Below are the code and all the weights of a small trained network. Each question names an input and a target symbol and asks about switching units off, where a switched-off unit gives its printed mean instead of its output.

import numpy as np


def w(rows, s, z=0):
    codes = np.array(rows[::2]) - 128.0
    scale = np.full(codes.shape[1], s)
    scale[-1] = z or s
    return codes * scale


def norm(h):
    return h / np.sqrt((h * h).mean(-1, keepdims=True) + 1e-5)


def f(y):
    return np.maximum(y, 0)


def softmax(a):
    e = np.exp(a - a.max(-1, keepdims=True))
    return e / e.sum(-1, keepdims=True)


def log_softmax(a):
    a = a - a.max(-1, keepdims=True)
    return a - np.log(np.exp(a).sum(-1, keepdims=True))


def net(x, mask):
    ids = ['αβηθξπψ'.index(c) for c in x.split()]
    T = len(ids)
    res = E[ids] + P[:T]
    u = 0
    for l in range(2):
        q, k, v = (norm(res) @ M[l].T for M in (Q, K, V))
        z = softmax(np.where(np.tri(T) > 0, q @ k.T / 3**0.5, -1e9)) @ v
        res = res + np.where(mask[u], z, O[l][:, -1]) @ O[l][:, :-1]
        u += 1
        y = f(norm(res) @ A[l][:, :-1].T + A[l][:, -1])
        res = res + np.where(mask[u : u + 16], y, B[l][:, -1]) @ B[l][:, :-1]
        u += 16
    return log_softmax(norm(res)[-1] @ U[:, :-1].T + U[:, -1])


Q, K, V, O, A, B = {}, {}, {}, {}, {}, {}
E = w([
[255,142,64,207,186],'α',
[95,160,70,146,125],'β',
[134,183,146,241,105],'η',
[140,141,165,149,90],'θ',
[90,180,138,140,73],'ξ',
[148,113,6,149,103],'π',
[186,93,122,118,117],'ψ',
],0.0055)
P = w([
[53,70,89,233,127],'0',
[129,223,126,31,231],'1',
[135,179,99,197,94],'2',
[83,71,170,119,218],'3',
[122,210,137,27,211],'4',
[107,185,82,166,49],'5',
[78,79,179,105,190],'6',
[124,211,141,23,210],'7',
[97,185,72,139,24],'8',
[82,91,182,97,177],'9',
[114,210,145,22,209],'10',
[95,187,64,129,2],'11',
[89,99,177,92,171],'12',
[97,220,150,23,213],'13',
],0.0033)
Q[0] = w([
[162,182,85,122,152],'0.h0',
[169,151,122,145,155],'0.h0',
[68,162,138,254,149],'0.h0',
],0.008)
K[0] = w([
[253,98,31,210,184],'0.h0',
[182,105,146,231,171],'0.h0',
[92,228,118,229,89],'0.h0',
],0.0045)
V[0] = w([
[52,145,152,64,79],'0.h0',
[29,132,105,113,92],'0.h0',
[137,253,76,128,133],'0.h0',
],0.0034)
O[0] = w([
[254,104,34,227,144,123],'0.h0',
[125,82,200,150,120,165],'0.h0',
[187,139,130,72,87,253],'0.h0',
],0.0036,0.0027)
A[0] = w([
[172,115,54,20,149,73],'0.n0',
[151,38,53,94,113,158],'0.n1',
[162,207,159,92,231,145],'0.n2',
[149,145,82,141,140,160],'0.n3',
[62,138,39,63,30,113],'0.n4',
[148,121,184,164,85,73],'0.n5',
[225,160,96,22,156,89],'0.n6',
[225,71,174,153,59,125],'0.n7',
[105,222,171,203,76,198],'0.n8',
[132,166,242,27,76,247],'0.n9',
[200,119,45,175,122,155],'0.n10',
[52,69,172,139,191,97],'0.n11',
[53,106,140,21,101,252],'0.n12',
[65,85,4,188,137,106],'0.n13',
[22,177,126,97,205,87],'0.n14',
[145,146,102,170,17,123],'0.n15',
],0.0037,0.0014)
B[0] = w([
[162,187,162,147,130,147],'0.n0',
[172,159,180,170,253,140],'0.n1',
[99,111,99,68,54,185],'0.n2',
[105,136,186,137,65,150],'0.n3',
[213,69,164,159,159,179],'0.n4',
[211,164,103,74,84,154],'0.n5',
[44,165,204,162,75,166],'0.n6',
[88,41,142,108,241,149],'0.n7',
[172,93,131,49,141,253],'0.n8',
[150,137,51,172,195,219],'0.n9',
[119,29,190,132,64,162],'0.n10',
[157,152,137,156,184,140],'0.n11',
[133,170,174,239,153,174],'0.n12',
[100,130,122,37,197,150],'0.n13',
[211,25,197,157,154,160],'0.n14',
[199,83,143,99,87,188],'0.n15',
],0.0032,0.0051)
Q[1] = w([
[146,255,182,160,144],'1.h0',
[125,253,139,55,144],'1.h0',
[68,169,86,124,174],'1.h0',
],0.0081)
K[1] = w([
[66,146,126,181,106],'1.h0',
[2,24,101,195,101],'1.h0',
[97,94,103,159,166],'1.h0',
],0.0074)
V[1] = w([
[92,241,159,180,224],'1.h0',
[220,140,38,106,101],'1.h0',
[2,113,27,77,230],'1.h0',
],0.0032)
O[1] = w([
[220,73,209,119,191,104],'1.h0',
[96,254,152,195,193,144],'1.h0',
[150,81,220,208,55,1],'1.h0',
],0.0036)
A[1] = w([
[198,167,123,162,105,129],'1.n0',
[73,1,21,219,155,250],'1.n1',
[130,168,165,168,117,119],'1.n2',
[172,22,73,216,171,169],'1.n3',
[111,178,106,149,26,134],'1.n4',
[78,199,55,107,57,53],'1.n5',
[72,149,171,189,82,161],'1.n6',
[130,245,177,105,64,140],'1.n7',
[124,163,73,143,195,71],'1.n8',
[100,145,129,125,214,147],'1.n9',
[83,201,77,216,84,96],'1.n10',
[181,102,108,216,74,75],'1.n11',
[183,176,84,102,163,102],'1.n12',
[116,112,66,195,98,117],'1.n13',
[128,141,27,104,77,119],'1.n14',
[56,48,114,175,45,188],'1.n15',
],0.0053,0.0022)
B[1] = w([
[74,134,123,126,152,210],'1.n0',
[142,94,48,158,255,165],'1.n1',
[65,119,107,148,142,149],'1.n2',
[51,172,156,197,117,179],'1.n3',
[162,76,102,119,82,197],'1.n4',
[115,135,232,130,124,204],'1.n5',
[196,126,55,49,87,142],'1.n6',
[112,78,89,179,162,254],'1.n7',
[114,128,168,92,102,182],'1.n8',
[166,78,104,148,69,194],'1.n9',
[248,232,167,133,138,173],'1.n10',
[106,144,132,80,62,158],'1.n11',
[130,111,129,78,110,252],'1.n12',
[118,97,149,78,200,143],'1.n13',
[59,122,142,194,132,207],'1.n14',
[67,130,108,174,170,147],'1.n15',
],0.0047,0.0044)
U = w([
[79,108,96,225,191,223],'α',
[169,83,193,159,152,123],'β',
[168,119,95,32,136,190],'η',
[1,85,167,91,98,37],'θ',
[111,61,76,151,56,74],'ξ',
[218,178,53,202,110,4],'π',
[76,251,139,133,111,144],'ψ',
],0.0099,0.0035)

Each question gives the input, a string of symbols that net reads in full, and the target symbol t.
The units are the heads (3 rows each of Q, K, V and O) and the neurons (one row each of A and B). Each row of codes is followed by its name. A weight is (code - 128) times the scale printed after its matrix; where a second scale follows, it is the last column's (O, A, B and U).
mask holds one flag per unit, layer by layer, with each layer's heads first. A switched-off unit (its flag False) gives its mean, the last column of its rows in O or B, instead of its output. The means were averaged over made-up inputs and are rounded, as every weight is.
A unit's drop is (log p(t) with every unit on - log p(t) with that unit switched off) / (log p(t) with every unit on - log p(t) with every unit switched off).
The circuit of an input: a set's keep is (log p(t) with only the set's units on - log p(t) with every unit switched off) / (log p(t) with every unit on - log p(t) with every unit switched off). Starting from the 12 units with the biggest drops (on a tie, the unit counted first), units are removed one at a time, each time the one whose removal leaves the highest keep (on an exact tie, the one counted first), for as long as the keep stays at least 0.8.
circuit, biggest first: the units of the circuit, biggest drop first
most important unit: the unit with the biggest drop
top k neurons: the k neurons with the biggest drops, biggest first
top k neurons in layer l: the k neurons of layer l with the biggest drops, biggest first
input π ξ η π ξ η ξ ξ α ξ ψ, target π: top neuron in layer 1 : (1.n6)
input α π π η ξ ξ ξ ξ η θ η ξ β η, target α: top 4 neurons : (0.n13 1.n7 0.n15 0.n10)
input α ξ ξ ξ α, target α: top 3 neurons : (1.n7 0.n6 0.n13)
input β ξ π ψ π ξ η ξ ξ η α, target ξ: top 3 neurons in layer 0 : (0.n6 0.n13 0.n2)
input ξ ξ ξ ξ θ, target ψ: circuit, biggest first : (1.h0 0.n15 0.n6 0.n8)
input ψ ψ π ξ π η ξ α η ξ η β α, target β: top 4 neurons : (0.n10 0.n9 0.n8 1.n7)
input η ξ η ξ ξ ξ π ξ η ξ ξ η, target ξ: top 2 neurons : (0.n15 0.n12)
input η η ξ θ ξ θ ξ ξ, target η: circuit, biggest first : (1.h0 0.h0)
input θ ξ β ξ ξ ξ θ ξ α, target ψ: top 3 neurons : (1.n3 0.n9 1.n7)
input ψ ξ ξ θ, target α: circuit, biggest first : (0.n7 1.n3 1.n1 0.h0)
input π ψ η ξ η η η η, target π: top 2 neurons in layer 0 : (0.n13 0.n10)
input α η β η ξ ψ θ η ξ ξ ξ η ξ ξ, target α: top 4 neurons : (0.n12 0.n14 1.n7 0.n13)
input η ξ π α ξ β ξ π α, target ξ: top 2 neurons in layer 0 : (0.n10 0.n9)
input π α ψ, target β: most important unit : 0.n7
input η ξ η, target ξ: circuit, biggest first : (0.n9 0.n12 1.n11 1.n4)
input θ η β η, target β: top 3 neurons : (0.n9 0.n13 1.n7)
input ξ η η θ, target α: top 2 neurons : (0.n7 0.n9)
input ξ ξ θ ξ η ξ π ψ, target ψ: top 2 neurons in layer 0 : (0.n6 0.n8)
input β η η ξ θ η ξ ψ β ψ η ξ ξ ξ, target ξ: top 2 neurons : (0.n13 1.n6)
input β η α ξ, target β: top 3 neurons : (0.n14 1.n7 1.n14)
input β ξ π η η η ξ, target β: top 3 neurons in layer 1 : (1.n7 1.n9 1.n14)
input η θ ξ η, target β: top 3 neurons : (0.n9 1.n7 1.n14)
input π θ π θ ψ η π θ, target π: top 2 neurons in layer 0 : (0.n9 0.n13)
input ψ ψ ξ θ θ, target β: most important unit : 1.h0
input ξ ξ ξ β η ξ ξ ξ ψ, target β: top 2 neurons : (0.n9 0.n7)
input β α α ξ η θ ξ ξ ξ ξ ξ ψ ξ π, target ξ: top 4 neurons : (0.n8 0.n9 0.n6 0.n13)
input π ξ η ξ θ ξ ξ, target η: most important unit : 0.h0
input ξ α ξ α ξ θ ξ π ξ α, target η: top 3 neurons in layer 1 : (1.n14 1.n7 1.n5)
input π ξ ξ ξ η, target π: top 4 neurons : (0.n13 1.n10 1.n7 1.n6)
